Here is a tiny trained network, its code and every weight. The questions are about switching its units off for an input and a class, where a switched-off unit gives its printed mean instead of its output.

import numpy as np


def w(rows, s, z=0):
    codes = np.array(rows[::2]) - 128.0
    scale = np.full(codes.shape[1], s)
    scale[-1] = z or s
    return codes * scale


def norm(h):
    return h / np.sqrt((h * h).mean(-1, keepdims=True) + 1e-5)


def f(y):
    return y / 2 * (1 + np.tanh(0.7978845608 * (y + 0.044715 * y**3)))


def log_softmax(a):
    a = a - a.max(-1, keepdims=True)
    return a - np.log(np.exp(a).sum(-1, keepdims=True))


def net(x, mask):
    res = np.array(x, float).reshape(1, 7) / 4 @ E
    u = 0
    for l in range(4):
        y = f(norm(res) @ A[l][:, :-1].T + A[l][:, -1])
        res = res + np.where(mask[u : u + 5], y, B[l][:, -1]) @ B[l][:, :-1]
        u += 5
    return log_softmax(norm(res)[-1] @ U[:, :-1].T + U[:, -1])


A, B = {}, {}
E = w([
[122,122,175,250,146,193,161,138,89,119,228,99],'x0',
[118,164,118,129,120,139,132,111,131,99,122,121],'x1',
[147,144,113,133,154,109,131,126,125,113,133,115],'x2',
[104,115,116,137,150,127,134,131,140,123,116,115],'x3',
[203,100,200,92,165,211,40,187,107,27,62,41],'x4',
[130,129,123,144,129,126,120,113,135,134,111,116],'x5',
[155,42,100,153,2,71,175,135,142,39,143,68],'x6',
],0.0073)
A[0] = w([
[95,200,164,123,187,172,83,115,134,179,134,177,30],'0.n1',
[131,129,128,147,123,91,173,140,134,135,110,112,8],'0.n2',
[138,158,145,211,147,209,153,167,110,133,228,103,5],'0.n3',
[31,162,139,197,120,4,197,47,129,167,172,219,63],'0.n4',
[99,127,82,139,100,134,146,127,152,103,108,79,174],'0.n5',
],0.0046,0.0026)
B[0] = w([
[119,35,158,69,146,96,135,72,133,120,196,107,173],'0.n1',
[124,185,104,92,85,104,168,111,148,104,168,132,114],'0.n2',
[132,152,197,143,104,40,145,171,156,107,2,194,175],'0.n3',
[154,146,30,126,123,184,86,184,108,143,178,99,254],'0.n4',
[75,95,223,111,63,78,19,120,70,200,174,152,155],'0.n5',
],0.0077,0.0055)
A[1] = w([
[63,186,173,118,235,191,155,86,110,156,154,172,40],'1.n1',
[100,176,124,120,201,159,147,104,96,200,121,124,54],'1.n2',
[118,140,186,233,154,170,182,121,120,116,178,122,4],'1.n3',
[123,144,108,144,122,136,120,74,114,114,126,108,24],'1.n4',
[133,176,127,253,136,173,184,142,128,147,159,145,52],'1.n5',
],0.0057,0.0021)
B[1] = w([
[177,76,159,125,148,124,96,72,145,101,134,133,253],'1.n1',
[156,112,147,117,111,136,109,102,154,131,155,160,212],'1.n2',
[104,155,202,121,96,79,153,168,136,69,7,181,203],'1.n3',
[117,73,122,89,132,104,128,176,137,142,162,145,88],'1.n4',
[118,123,124,165,96,87,125,155,100,147,91,137,233],'1.n5',
],0.011,0.0026)
A[2] = w([
[119,156,81,2,125,68,122,105,183,140,46,164,14],'2.n1',
[202,139,104,180,138,154,103,116,148,156,116,156,135],'2.n2',
[147,125,169,136,154,207,93,164,94,58,116,66,101],'2.n3',
[133,72,115,156,66,95,193,116,169,52,174,105,5],'2.n4',
[106,88,102,148,46,100,143,109,77,91,125,86,56],'2.n5',
],0.0073,0.0027)
B[2] = w([
[113,137,226,241,100,79,159,183,81,51,79,144,253],'2.n1',
[120,107,131,110,61,129,123,70,138,94,138,63,157],'2.n2',
[79,170,60,111,87,136,164,155,146,208,180,88,249],'2.n3',
[153,67,182,92,191,148,59,30,172,129,125,167,194],'2.n4',
[170,131,162,102,255,203,122,78,142,121,149,208,223],'2.n5',
],0.0089,0.0051)
A[3] = w([
[111,125,93,102,149,190,154,147,122,134,122,29,8],'3.n1',
[113,129,97,65,73,144,129,157,164,172,138,18,122],'3.n2',
[124,167,115,47,122,211,90,180,144,134,118,29,48],'3.n3',
[173,59,164,65,175,145,93,3,193,92,155,134,37],'3.n4',
[87,166,8,135,88,109,201,43,155,178,228,147,4],'3.n5',
],0.007,0.0017)
B[3] = w([
[108,130,89,127,106,133,208,126,94,140,113,116,153],'3.n1',
[123,163,49,169,129,124,177,168,103,187,128,137,173],'3.n2',
[82,51,14,107,78,87,165,134,145,180,200,117,188],'3.n3',
[167,228,151,76,223,165,84,55,124,156,142,162,254],'3.n4',
[104,82,53,73,115,157,178,199,127,147,108,1,208],'3.n5',
],0.0088,0.0081)
U = w([
[100,108,4,91,81,156,150,170,136,165,159,57,188],'0',
[165,135,159,53,195,177,46,8,154,123,159,159,12],'1',
[111,122,201,200,68,81,123,187,124,49,72,162,166],'2',
],0.012,0.0012)

Each question gives the input, the list of numbers given to net, and the class t.
The units are the neurons (one row each of A and B). Each row of codes is followed by its name. A weight is (code - 128) times the scale printed after its matrix; where a second scale follows, it is the last column's (A, B and U).
mask holds one flag per neuron, layer by layer. A switched-off neuron (its flag False) gives its mean, the last column of its row in B, instead of its output. The means were averaged over made-up inputs and are rounded, as every weight is.
A unit's drop is (log p(t) with every unit on - log p(t) with that unit switched off) / (log p(t) with every unit on - log p(t) with every unit switched off).
The circuit of an input: a set's keep is (log p(t) with only the set's units on - log p(t) with every unit switched off) / (log p(t) with every unit on - log p(t) with every unit switched off). Starting from the 12 units with the biggest drops (on a tie, the unit counted first), units are removed one at a time, each time the one whose removal leaves the highest keep (on an exact tie, the one counted first), for as long as the keep stays at least 0.8.
circuit, biggest first: the units of the circuit, biggest drop first
most important unit: the unit with the biggest drop
k most important neurons: the k neurons with the biggest drops, biggest first
k most important neurons of layer l: the k neurons of layer l with the biggest drops, biggest first
drop of u: that unit's drop, to one decimal
input [-4,2,-2,1,0,-2,-2], class 2: most important unit => 2.n1
input [8,0,1,7,0,-7,7], class 2: 2 most important neurons => [1.n3 0.n3]
input [-4,-1,-4,3,7,-8,-7], class 0: circuit, biggest first => [2.n3 3.n3]
input [6,-3,2,-8,-6,-8,-6], class 0: 2 most important neurons => [0.n4 2.n1]
input [8,-5,1,7,-7,-1,-3], class 2: 4 most important neurons => [1.n3 0.n3 1.n5 2.n3]
input [6,2,3,1,-5,5,-1], class 2: 4 most important neurons => [0.n3 1.n3 1.n5 2.n3]
input [-5,-2,-1,-8,5,4,6], class 1: 2 most important neurons => [0.n4 2.n5]
input [-4,7,-6,-7,-7,6,-7], class 0: 2 most important neurons => [3.n5 0.n4]
input [1,-1,-3,-2,-5,-5,7], class 1: 2 most important neurons of layer 2 => [2.n4 2.n5]
input [-8,-6,4,0,3,4,8], class 1: 3 most important neurons => [2.n5 2.n4 0.n3]
input [-8,4,3,-2,0,1,8], class 1: 2 most important neurons => [2.n4 2.n5]
input [1,-4,6,4,-3,4,-3], class 0: 3 most important neurons => [0.n4 2.n5 2.n4]
input [2,2,2,-4,6,2,-4], class 0: drop of 2.n3 => 0.6
input [-7,6,-7,8,-5,2,-2], class 2: circuit, biggest first => [2.n1]
input [5,-1,-7,-5,7,1,4], class 0: drop of 2.n3 => 3.2
input [3,3,4,-3,4,4,2], class 0: drop of 2.n3 => 3.3
input [-6,-4,5,-5,0,2,4], class 2: drop of 2.n1 => 1.6
